Each row is followed by its class.
[-14  44 -13 -12   9  59 -42  -4  17  32 -58  24 -54 -25  11  16 -19 -22
  10 -63  22 -30 -51  -5  11  -4  -7   2  -9  19 -20  28   6   2]  (5)
[-32  -8   1  -4   2   1  36   4 -30  19  -5   2 -16  -7   1  13  22 -16
 -18   7   4  -4 -41   7 -18   3  30 -17 -27 -28  19 -10  10  -7]  (106)
[ 14   8 -32  38 -39  64 -15  32  46 -22 -84 -21 -50  26  25  12  11   1
 -59  10  34  44 -78   9  37   0 -12 -22 -28   2   0 -38  18 -32]  (61)
[-30  -5   5 -13   2  14  18   9 -37   8   2  19 -19   2  -2   4  22 -26
 -18  10   5   9 -46  -7 -23  16  11 -25 -35 -28  -2 -26  26 -12]  (97)
[ 18  -4  -8  34 -35  25 -24  54 -16  -7 -14 -55 -36  47   9 -49   0  55
 -37  37  43  -2  -7 -25  35 -46 -38 -24   2 -38   4 -55  24  28]  (126)
[ 46  17 -41  40  -1  14  -8 -44 -31  27  -2   5 -44 -35  -4   3 -46  41
 -50  32   3  -8 -41  49   9 -33   3  -2   0 -18 -39  13  26 -48]  (9)
[ 20 -23 -21  62 -37   9 -22  30  71  29 -11 -17  -8  36  22  13   2  15
 -60  12  51   7 -33  -1   4  -8  12  -7  41  26  36  61  20  20]  (126)
[-26 -18  -2  -8  -9  26   8  35  -7  13 -14   6   1   9   5  24  40  -9
 -20   4   3  14 -46  -8 -31   9  37 -12 -13 -14  13 -11  13 -42]  (81)
[-15   4 -18  53  -2 -10 -45   9  26  19  21 -26   1  51 -24 -11  17  34
 -21  74  17  16  11  21  39 -79  25  12  -3  46 -31 -48 -16 -23]  (5)
[ 31 -12 -10  25 -37 -31 -81  56 -47  41  14 -71 -48  48  24 -11   1  14
   6 102  15  15 -31  33  -8 -42 -14 -11 -10   8  16 -34  17  -9]  (121)
[  54    0   -3  -29  -23   15 -104   47   -8   -7    2  -21   -3    3
   14  -39   21   12   12   55   17  -11    6   19   -7  -30   -4  -10
   -6  -44   25  -22   51   38]  (121)
[-43 -56 -76  26 -29 -14 -57  21 -31  30 -27 -42   7  39   3 -31 -16  44
 -45  82  39 -28 -22  -6  51 -11 -24 -37 -15 -16 -10 -25   3  54]  (61)
[-35 -19   5 -13  -6  12  16   9 -29  24  -3  18  -6   4   1  14  13 -14
 -35   9   1  17 -51 -13 -13  15  15 -27 -32 -26  24 -10  18 -17]  (61)
[ 60  11  -6  65 -27  14 -27  17  76  -8 -12 -17   7  32  13  -3  44  -2
  -5  38  41  65   6  27  33 -17  47  -2  40  13  50 -15  26   8]  (5)
[-28 -11   3  -6   2   4  19  13 -25   7  10  17 -18   6  -2   4  22 -24
 -24  13   6  11 -49  -8 -21  17  12 -23 -28 -23   9 -23  29  -9]  (97)
[-34 -20  -3 -11  -8  23   7  34 -15  20 -11  -2  -7   5   1  19  33  -6
 -24   5   0  16 -48 -15 -25   1  30 -12 -13 -15  15 -13  16 -38]  (81)
[ 12  22 -54  12 -27  -4 -32  36  27  10 -41 -57 -43  13  -3 -37 -15  10
 -18  40  31  -4 -72  56 -21  24  11  13 -15   6 -17 -11  10 -54]  (121)
[ -5  17 -30  31 -23 -77 -57  28 -24   9 -21 -19 -55  47  21 -17  -9  64
 -11  59  16 -43 -51  28  33 -52 -31 -30 -11   6 -57 -42  20 -24]  (126)
[ 48 -31 -39  47 -59 -21 -36  52  18  23   3 -21   3  34  47 -18  -5 -48
   7  55  44  -1 -39  63 -23  53  11 -32   4  -8  15 -10  17   4]  (97)
[  4 -19 -47  28 -22 -32 -28   4  54  76 -21  -6 -29  -1  -8 -27 -23  39
 -40  34  56 -70   9   7 -11 -38   8 -16  15  17 -41  40 -26 -33]  (5)
[-17 -29   7  -9   2  11  34  14 -33   3   2  16 -14 -10  -8   5   8 -22
 -38  22   6  14 -31  -5  -6   6  15 -19 -17 -43  21 -24  27  -7]  (9)
[-15 -17  -6  -4  -2  27  33  21 -26  29   4  -2 -18  -7  -3  24  25 -20
 -13  10  21   1 -39   1 -30   6  24 -15 -23 -33  21 -21  16 -18]  (5)
[-19 -29   7 -16   5  15  40  16 -34   0  -4  15 -16 -14  -5   5  15 -23
 -36  15   2  25 -40  -8  -3   5  17 -19 -21 -47  30 -20  32   1]  (9)
[-33 -10   8 -20   6  27  29  23 -32  13   5  -9 -23   0 -12  12  25 -13
 -34  27  11  10 -36   1 -33  25  17  -6 -15 -18  30 -22  15 -29]  (121)
[-27 -21   1 -16   2  16  27  12 -23  14   0  13  -5   0   0  14  14 -17
 -30  -1  -3  18 -57 -11 -16  22  16 -25 -35 -27  34  -8  18 -12]  (61)
[-23 -32  10  -9   2   9  45  14 -26  -2  -4  14  -9  -8  -7   5  13 -25
 -38  12   4  23 -45  -5   1   8  17 -17 -15 -40  34 -12  28   5]  (9)
[-25  47  -3  14  -8  65  61 -18   3  -2 -21 -51  14  19  25 -45  -4  22
 -28  18  16  50 -49  33  31   4  42 -14  26 -28 114   1  35  -3]  (121)
[  0   3 -23  45 -22  29 -32  18  44  21 -53  46 -18  25  82 -20  20  22
  -8  27  25  15 -13  12  11  26  38 -52  21 -59   6 -68   2 -47]  (106)
[-30 -18   3  -9  -6  12  16   4 -32  24   2   9 -12   1  -4  15   1 -15
 -27   4  -3   8 -56  -7 -15  20   6 -22 -39 -21  14  -9  11 -22]  (61)
[ 26  28 -18  31 -54  20 -77  19  -6  -8  -9 -25  -9  52  41  35   1  47
 -23  62  28   5 -20  17 -10 -32   0 -11   8  11 -34 -58  12 -78]  (81)
[-14 -31   9 -13   7  13  39  19 -31   2  -5  23 -15 -10  -5   8  15 -22
 -37  11   5  17 -39  -8 -10   8  19 -19 -20 -43  24 -16  24  -2]  (9)
[-24 -19  -8  -8  -5  28  35  20 -25  32   8   1 -20  -4  -6  23  25 -13
 -25  10  25  -1 -41  -9 -32   6  24 -17 -24 -37  13 -28  11 -29]  (5)
[  1   8 -31   8  18 -31 -95  15  14  17 -64  18 -49   8  10 -18 -50  26
   4   3  19 -31 -25 -26   4   6 -13  11  10  22 -43  25 -10  23]  (9)
[-33  -8   0 -15  -3   3  30  12 -35  25  -1   2 -24  -3   2  10  23 -10
 -27  12  14  -4 -30 -10 -27   0  28 -21 -24 -31  16 -21  11 -16]  (106)
[-20 -21   4  -6  -3  15  24  24 -28  25   5  -1 -17   3  -5  27  32 -14
  -9  18  19   5 -44  -9 -35   3  27 -15 -27 -35  18 -27  15 -18]  (5)
[-22  -5   2  -8  -4  17  50  19 -16  16  -7  -8 -26   6   1  26  34  -9
 -26   4  15  18 -42   2 -17  -4  12 -21 -29 -15  24   7  28 -24]  (126)
[-19  10 -23  36 -19  22 -32   6 -19  25 -34 -12 -30 -19  -3 -41 -13  25
 -51  33  14 -12 -64   7  13 -24  22 -11  -4 -66   6 -27  53   5]  (106)
[-43   0 -33  16 -33 -32 -74  25  23  23 -54 -30 -38  35   0 -12 -11  89
 -72  14  24 -29 -62 -47  17 -69 -16   4  20  38 -60  16  -6 -20]  (81)
[ -2  -7 -75   4 -13  48 -28  43  80  16 -20 -11 -28  38  42  13  39   2
 -56  26  55  44 -36   9  -5  42  44 -17  22  25  42 -26  15 -48]  (121)
[-28 -10   1  -8   1   0  30   6 -20   6   5  12 -15   2  -6  -4  24 -21
 -23   7   5  18 -46  -8 -15  18  15 -21 -22 -23  10 -15  24  -3]  (97)
[-39 -15   0 -12  -5  17  11  34  -9  13 -10   2  -5  10  -2  23  30 -16
 -15   0  -2   7 -54  -8 -27  12  31 -10 -19  -9  10 -15   9 -45]  (81)
[ 12   4 -21  66   1 -30 -52  13  -2  -1 -62 -12 -52   1   9  25 -32  28
  -4  -8  25 -29 -49  -7  20  13 -38  19  39  40 -45  11 -19  54]  (5)
[-20 -15   3  -1  -2  25  37  20 -21  27   2   4 -21  -3  -4  22  26 -20
 -15   7  22   6 -43  -9 -26  11  26 -18 -18 -37  29 -27  17 -20]  (5)
[ 32 -10 -77  21 -10 -27   1   6  82 -11 -52 -26 -33  11  -1 -48 -12  54
 -40  36  40   6 -31   6   7  11  24 -12   1 -29 -12  -9   4 -47]  (9)
[-13   8 -30 -10  20  27 -33   6  35 -13 -65  71  -7   9  40  12  20  31
 -29  25  17 -22 -24  -8   3  18  29 -51 -21 -38   6 -41  27 -37]  (61)
[-30 -11  10  -7   5   8  23   6 -30  12   6  22 -17  -1  -2   0  18 -23
 -20   7   1   9 -45 -11 -21  18  12 -24 -27 -29   7 -16  25  -6]  (97)
[  3  22 -26  18 -25 -27   2   1  26   8 -21 -19 -23  18   8 -81 -42  34
 -22  20  39 -51 -59   5   2  16   4 -38   1 -49  16 -11  30 -14]  (97)
[-28 -10   1 -10  -5  -1  24   8 -30  18  -4   3 -27  -8  -1  15  27 -16
 -21  16  12  -1 -28  -6 -19   5  24 -21 -24 -33  12 -25  16 -16]  (106)
[-36  -5  -4  -6  -1   4  35   7 -29  19  -7   1 -18  -9   1  12  20 -17
 -24  10  10  -4 -39   3 -22  12  31 -18 -24 -32  19 -18  14 -15]  (106)
[-17 -29  -1 -17   8  23  33  20 -27   6   0  23 -18 -12  -7   5  13 -28
 -40  18  10  13 -31  -9 -12  12  22 -21 -22 -45  24 -26  29 -12]  (9)
[-36 -14  -4 -13  -9  35   5  29 -12  19 -14   3  -6   2   3  22  33  -5
 -27   5   1  16 -46 -15 -29   4  33 -12 -14 -21  13 -14  19 -47]  (81)
[-22 -20   0  -9  -2  25  34  22 -24  30   5   2 -17  -3  -3  24  31 -14
 -21  10  24   9 -37 -13 -32   1  27 -17 -20 -35  24 -23  15 -20]  (5)
[ 75 -58 -15  20  -7 -22 -11  55  32  27   5 -29  -1   3   2 -75  15  13
 -15  21  11  48  44   1  17 -55  17  -2  26  -1  21  31 -15  60]  (9)
[-19 -31   6 -18   4  15  45  17 -37   3   0  13 -13 -11  -8   9  15 -19
 -41  18   7  21 -39  -9 -14   5  21 -18 -23 -47  28 -16  28  -6]  (9)
[-33  -7   8  -7   4   5  22   7 -28   3   2  20 -17   6  -2   6  25 -22
 -24   7   5  13 -49 -12 -14  17  11 -23 -25 -19   7 -20  24  -2]  (97)
[-30 -17   2  -8 -10  30   2  33 -18  14 -14   7  -3   6   6  31  39 -12
 -18   4   0  16 -51  -6 -29   8  33 -11 -17 -17  10 -15  15 -42]  (81)
[-37   0  11 -25   7  31  26  22 -36  16  -2  -3 -26  -3  -7  15  22 -16
 -35  20  10  10 -45   2 -35  21  19  -8 -16 -16  36 -15  22 -30]  (121)
[-31 -12   6 -19   8  27  24  22 -39  18  12  -8 -22  -1 -14  10  22 -14
 -33  32  11   4 -32   6 -32  18  17  -7 -16 -18  31 -21  16 -25]  (121)
[ -39   -3  -27  -37    6   -8 -106   27   40  -25  -53   58   27   48
   31  -18   35    9   16   43   34  -62  -17  -14   16   -2   21  -47
  -33  -25   -7  -23   33   46]  (97)
[-32  -7   0  -8  -2   9  29   6 -31  17 -16   5 -24 -14   3  14  24 -16
 -21  11   7  -1 -34   0 -19   6  23 -20 -27 -36  10 -21  14 -14]  (106)
[ 45 -11 -18  31 -48  13   7  -3  -7  -7 -47 -36 -29   5  52 -17 -18  55
 -31  35  15  45 -44   6   9 -22 -18 -25   6 -64   3 -17  15 -19]  (9)
